Here is a tiny trained network, its code and every weight. The questions are about switching its units off for an input and a class, where a switched-off unit gives its printed mean instead of its output.

import numpy as np


def w(rows, s, z=0):
    codes = np.array(rows[::2]) - 128.0
    scale = np.full(codes.shape[1], s)
    scale[-1] = z or s
    return codes * scale


def norm(h):
    return h / np.sqrt((h * h).mean(-1, keepdims=True) + 1e-5)


def f(y):
    return np.maximum(y, 0)


def log_softmax(a):
    a = a - a.max(-1, keepdims=True)
    return a - np.log(np.exp(a).sum(-1, keepdims=True))


def net(x, mask):
    res = np.array(x, float).reshape(1, 6) / 4 @ E
    u = 0
    for l in range(4):
        y = f(norm(res) @ A[l][:, :-1].T + A[l][:, -1])
        res = res + np.where(mask[u : u + 4], y, B[l][:, -1]) @ B[l][:, :-1]
        u += 4
    return log_softmax(norm(res)[-1] @ U[:, :-1].T + U[:, -1])


A, B = {}, {}
E = w([
[151,208,149,213,195,58,81,41],'x0',
[141,251,126,99,11,138,96,192],'x1',
[60,144,142,127,115,94,180,103],'x2',
[112,123,93,168,106,192,93,86],'x3',
[1,151,60,101,207,100,7,81],'x4',
[128,141,127,96,136,92,179,97],'x5',
],0.0075)
A[0] = w([
[46,19,111,3,183,143,71,115,5],'L0N1',
[88,161,57,41,8,162,133,193,49],'L0N2',
[97,50,72,57,156,130,96,126,106],'L0N3',
[83,199,37,157,224,27,33,136,9],'L0N4',
],0.0061,0.0019)
B[0] = w([
[82,222,232,139,176,199,158,110,236],'L0N1',
[255,112,51,115,196,54,99,147,253],'L0N2',
[166,56,229,49,201,128,158,141,207],'L0N3',
[137,148,71,82,23,123,108,171,231],'L0N4',
],0.0092,0.0054)
A[1] = w([
[131,90,253,223,222,93,123,52,47],'L1N1',
[145,184,58,146,188,87,104,146,3],'L1N2',
[181,164,82,207,179,130,167,114,47],'L1N3',
[98,130,69,80,196,39,2,99,131],'L1N4',
],0.0065,0.0024)
B[1] = w([
[219,150,92,227,114,24,91,123,236],'L1N1',
[71,149,144,17,133,255,168,14,181],'L1N2',
[188,198,105,168,167,79,116,85,176],'L1N3',
[123,5,75,100,112,158,203,221,253],'L1N4',
],0.0074,0.0047)
A[2] = w([
[217,34,73,123,174,128,212,219,248],'L2N1',
[186,214,150,116,77,122,166,122,59],'L2N2',
[197,3,108,230,175,52,177,103,182],'L2N3',
[98,40,159,209,94,180,221,151,75],'L2N4',
],0.0059,0.0013)
B[2] = w([
[71,132,73,154,109,134,132,88,255],'L2N1',
[116,164,191,114,124,156,9,104,176],'L2N2',
[115,141,67,74,99,156,113,177,207],'L2N3',
[105,124,68,110,199,159,147,179,152],'L2N4',
],0.013,0.0085)
A[3] = w([
[164,115,254,166,107,153,54,138,189],'L3N1',
[148,118,216,122,128,160,86,83,96],'L3N2',
[156,107,165,119,102,82,123,125,106],'L3N3',
[117,166,168,129,180,201,109,117,252],'L3N4',
],0.0099,0.0016)
B[3] = w([
[70,65,244,148,169,76,190,62,242],'L3N1',
[165,59,189,55,195,37,122,90,207],'L3N2',
[130,189,115,109,118,254,107,114,154],'L3N3',
[140,145,215,133,162,138,122,80,253],'L3N4',
],0.0088,0.004)
U = w([
[69,74,63,84,195,194,135,161,8],'0',
[182,217,77,160,12,106,92,146,254],'1',
[106,169,249,120,226,142,116,103,155],'2',
],0.011,0.00094)

Each question gives the input, the list of numbers given to net, and the class t.
The units are the neurons (one row each of A and B). Each row of codes is followed by its name. A weight is (code - 128) times the scale printed after its matrix; where a second scale follows, it is the last column's (A, B and U).
mask holds one flag per neuron, layer by layer. A switched-off neuron (its flag False) gives its mean, the last column of its row in B, instead of its output. The means were averaged over made-up inputs and are rounded, as every weight is.
A unit's drop is (log p(t) with every unit on - log p(t) with that unit switched off) / (log p(t) with every unit on - log p(t) with every unit switched off).
The circuit of an input: a set's keep is (log p(t) with only the set's units on - log p(t) with every unit switched off) / (log p(t) with every unit on - log p(t) with every unit switched off). Starting from the 12 units with the biggest drops (on a tie, the unit counted first), units are removed one at a time, each time the one whose removal leaves the highest keep (on an exact tie, the one counted first), for as long as the keep stays at least 0.8.
circuit, biggest first: the units of the circuit, biggest drop first
most important unit: the unit with the biggest drop
k most important neurons: the k neurons with the biggest drops, biggest first
top k neurons in layer l: the k neurons of layer l with the biggest drops, biggest first
drop when u is switched off: that unit's drop, to one decimal
input [3,2,0,-7,1,7], class 1: most important unit => L0N1
input [6,3,-3,6,0,-5], class 2: circuit, biggest first => (L2N1, L3N1)
input [0,-7,3,-3,4,-6], class 2: 2 most important neurons => (L0N1, L0N2)
input [-6,0,-1,2,2,0], class 2: 2 most important neurons => (L0N1, L1N4)
input [4,0,8,-2,-6,4], class 1: 3 most important neurons => (L0N1, L2N3, L0N4)
input [7,3,-3,7,-8,6], class 2: circuit, biggest first => (L2N2, L3N1)
input [8,-5,-2,-3,2,-6], class 0: top 2 neurons in layer 0 => (L0N4, L0N1)
input [0,-1,-7,-4,5,5], class 2: 3 most important neurons => (L0N1, L0N2, L2N3)
input [7,-1,-7,2,-4,2], class 1: 3 most important neurons => (L1N1, L2N3, L0N1)
input [-2,-7,7,-3,8,-3], class 2: top 2 neurons in layer 0 => (L0N1, L0N2)
input [3,-8,-8,0,0,0], class 1: 2 most important neurons => (L1N1, L0N2)
input [1,0,1,-8,0,-6], class 1: top 2 neurons in layer 1 => (L1N4, L1N2)
input [2,-2,-7,2,-5,-3], class 1: top 2 neurons in layer 1 => (L1N4, L1N3)
input [7,-7,1,-4,2,8], class 0: most important unit => L1N4
input [6,3,3,-1,3,-4], class 1: drop when L0N4 is switched off => 1.8
input [2,2,2,6,-3,-2], class 2: drop when L1N4 is switched off => 0.3
input [4,-1,3,-2,0,6], class 1: drop when L1N2 is switched off => 0.0
input [-7,-3,-3,-2,3,1], class 2: drop when L0N1 is switched off => 1.0
